Below are the code and all the weights of a small trained network. Each question names an input and a class and asks about switching units off, where a switched-off unit gives its printed mean instead of its output.

import numpy as np


def w(rows, s, z=0):
    codes = np.array(rows[::2]) - 128.0
    scale = np.full(codes.shape[1], s)
    scale[-1] = z or s
    return codes * scale


def f(y):
    return np.maximum(y, 0)


def log_softmax(a):
    a = a - a.max(-1, keepdims=True)
    return a - np.log(np.exp(a).sum(-1, keepdims=True))


def net(x, mask):
    res = np.array(x, float).reshape(1, 5) / 4 @ E
    y = f(res @ A[0][:, :-1].T + A[0][:, -1])
    res = res + np.where(mask, y, B[0][:, -1]) @ B[0][:, :-1]
    return log_softmax(res[-1] @ U[:, :-1].T + U[:, -1])


A, B = {}, {}
E = w([
[80,148,126,90,11,212],'x0',
[173,44,111,172,147,234],'x1',
[203,51,188,51,98,85],'x2',
[82,43,70,185,65,54],'x3',
[230,168,2,123,85,113],'x4',
],0.0074)
A[0] = w([
[176,125,139,145,229,87,74],'neuron 1',
[185,172,78,154,107,124,65],'neuron 2',
[172,152,85,132,102,124,56],'neuron 3',
[144,54,128,197,123,168,122],'neuron 4',
[223,43,171,2,112,75,151],'neuron 5',
[62,22,85,246,38,28,112],'neuron 6',
[162,171,52,96,122,103,69],'neuron 7',
[207,192,105,130,100,120,152],'neuron 8',
[129,130,161,94,48,147,129],'neuron 9',
[142,119,130,72,20,156,115],'neuron 10',
[95,149,106,73,85,228,144],'neuron 11',
[31,106,217,174,151,143,96],'neuron 12',
[194,229,211,78,145,155,131],'neuron 13',
[210,186,183,127,216,128,141],'neuron 14',
[40,143,187,119,153,90,119],'neuron 15',
[165,12,138,142,109,181,164],'neuron 16',
[114,189,39,161,162,147,201],'neuron 17',
[75,126,196,146,178,142,97],'neuron 18',
[169,142,87,167,86,124,132],'neuron 19',
[189,122,153,132,178,237,114],'neuron 20',
[187,132,128,156,224,76,120],'neuron 21',
[176,57,126,183,181,220,121],'neuron 22',
[113,19,110,194,69,28,118],'neuron 23',
[213,149,77,131,116,116,82],'neuron 24',
[138,102,160,43,57,162,156],'neuron 25',
[116,184,147,102,29,189,68],'neuron 26',
[41,229,68,247,179,172,144],'neuron 27',
[75,136,133,98,33,215,25],'neuron 28',
[99,205,155,69,90,29,253],'neuron 29',
[132,146,143,184,221,62,134],'neuron 30',
[78,102,224,137,152,149,108],'neuron 31',
[175,103,102,208,209,59,52],'neuron 32',
[85,177,109,101,45,173,180],'neuron 33',
[55,64,174,135,183,131,67],'neuron 34',
[76,210,174,52,155,80,127],'neuron 35',
[153,53,135,205,146,245,118],'neuron 36',
],0.007,0.0028)
B[0] = w([
[61,99,58,117,175,108,188],'neuron 1',
[153,82,109,80,90,163,173],'neuron 2',
[151,88,86,81,95,155,162],'neuron 3',
[165,168,92,140,103,81,183],'neuron 4',
[116,70,226,224,137,190,248],'neuron 5',
[125,253,123,112,154,220,254],'neuron 6',
[174,87,104,78,71,141,179],'neuron 7',
[157,108,138,103,95,168,192],'neuron 8',
[116,100,103,153,162,108,184],'neuron 9',
[81,101,109,147,156,129,202],'neuron 10',
[83,113,98,150,167,106,202],'neuron 11',
[186,91,85,82,72,163,205],'neuron 12',
[140,194,114,142,167,175,213],'neuron 13',
[90,144,103,138,185,170,202],'neuron 14',
[184,106,93,97,77,120,191],'neuron 15',
[168,167,126,162,113,93,210],'neuron 16',
[137,90,174,135,101,157,202],'neuron 17',
[153,101,95,94,91,161,184],'neuron 18',
[120,104,140,96,108,163,176],'neuron 19',
[184,215,110,137,122,99,204],'neuron 20',
[83,80,78,133,181,116,200],'neuron 21',
[172,166,88,134,116,48,209],'neuron 22',
[116,202,120,141,170,203,229],'neuron 23',
[137,75,133,80,92,163,185],'neuron 24',
[121,113,111,168,180,136,206],'neuron 25',
[75,97,56,132,178,110,193],'neuron 26',
[167,39,252,210,107,159,231],'neuron 27',
[80,89,59,114,175,84,194],'neuron 28',
[198,154,123,192,91,61,237],'neuron 29',
[111,96,83,136,141,110,201],'neuron 30',
[175,92,83,97,102,168,196],'neuron 31',
[89,84,72,103,166,128,199],'neuron 32',
[87,113,88,160,161,103,206],'neuron 33',
[155,105,72,63,78,169,184],'neuron 34',
[180,161,86,140,101,114,201],'neuron 35',
[169,147,103,129,105,50,215],'neuron 36',
],0.0071,0.0075)
U = w([
[155,56,100,2,67,168,24],'0',
[47,67,68,135,192,91,28],'1',
[134,67,190,208,123,153,253],'2',
[115,217,112,111,161,184,179],'3',
[177,165,97,150,86,20,113],'4',
[101,103,172,118,123,98,135],'5',
],0.013,0.0033)

Each question gives the input, the list of numbers given to net, and the class t.
The units are the neurons (one row each of A and B). Each row of codes is followed by its name. A weight is (code - 128) times the scale printed after its matrix; where a second scale follows, it is the last column's (A, B and U).
mask holds one flag per neuron, in row order. A switched-off neuron (its flag False) gives its mean, the last column of its row in B, instead of its output. The means were averaged over made-up inputs and are rounded, as every weight is.
A unit's drop is (log p(t) with every unit on - log p(t) with that unit switched off) / (log p(t) with every unit on - log p(t) with every unit switched off).
The circuit of an input: a set's keep is (log p(t) with only the set's units on - log p(t) with every unit switched off) / (log p(t) with every unit on - log p(t) with every unit switched off). Starting from the 12 units with the biggest drops (on a tie, the unit counted first), units are removed one at a time, each time the one whose removal leaves the highest keep (on an exact tie, the one counted first), for as long as the keep stays at least 0.8.
circuit, biggest first: the units of the circuit, biggest drop first
unit that matters most: the unit with the biggest drop
k most important neurons: the k neurons with the biggest drops, biggest first
drop when u is switched off: that unit's drop, to one decimal
input [3,1,-5,2,0], class 2: circuit, biggest first	[neuron 27]
input [0,-6,-6,-3,5], class 2: circuit, biggest first	[neuron 27; neuron 17]
input [3,1,5,8,-3], class 3: circuit, biggest first	[neuron 6; neuron 23]
input [-5,6,4,0,4], class 4: 2 most important neurons	[neuron 22; neuron 16]
input [5,-8,6,1,-7], class 4: 2 most important neurons	[neuron 29; neuron 35]
input [-4,-4,8,-8,-3], class 2: 4 most important neurons	[neuron 5; neuron 6; neuron 23; neuron 29]
input [5,1,-6,6,1], class 2: 3 most important neurons	[neuron 27; neuron 17; neuron 1]
input [-5,5,-7,6,6], class 2: 2 most important neurons	[neuron 27; neuron 17]
input [-1,4,6,7,0], class 3: 3 most important neurons	[neuron 6; neuron 23; neuron 27]
input [3,5,-3,0,3], class 4: 3 most important neurons	[neuron 5; neuron 36; neuron 22]
input [-3,3,5,7,-1], class 3: 2 most important neurons	[neuron 6; neuron 23]
input [-5,8,5,-5,1], class 4: 3 most important neurons	[neuron 22; neuron 20; neuron 36]
input [-1,-1,4,-3,-1], class 2: 3 most important neurons	[neuron 6; neuron 5; neuron 23]
input [-5,5,7,-8,5], class 3: circuit, biggest first	[neuron 13]
input [7,0,-7,-6,-4], class 1: 2 most important neurons	[neuron 28; neuron 26]
input [-8,-3,0,1,7], class 1: 2 most important neurons	[neuron 21; neuron 1]
input [-3,4,-4,0,-5], class 0: drop when neuron 34 is switched off	0.2
input [3,4,-2,5,0], class 3: drop when neuron 23 is switched off	0.1
input [-6,6,-2,-6,-8], class 0: drop when neuron 18 is switched off	0.1
input [4,2,5,4,3], class 2: unit that matters most	neuron 5
input [2,2,-5,1,0], class 2: drop when neuron 1 is switched off	0.0
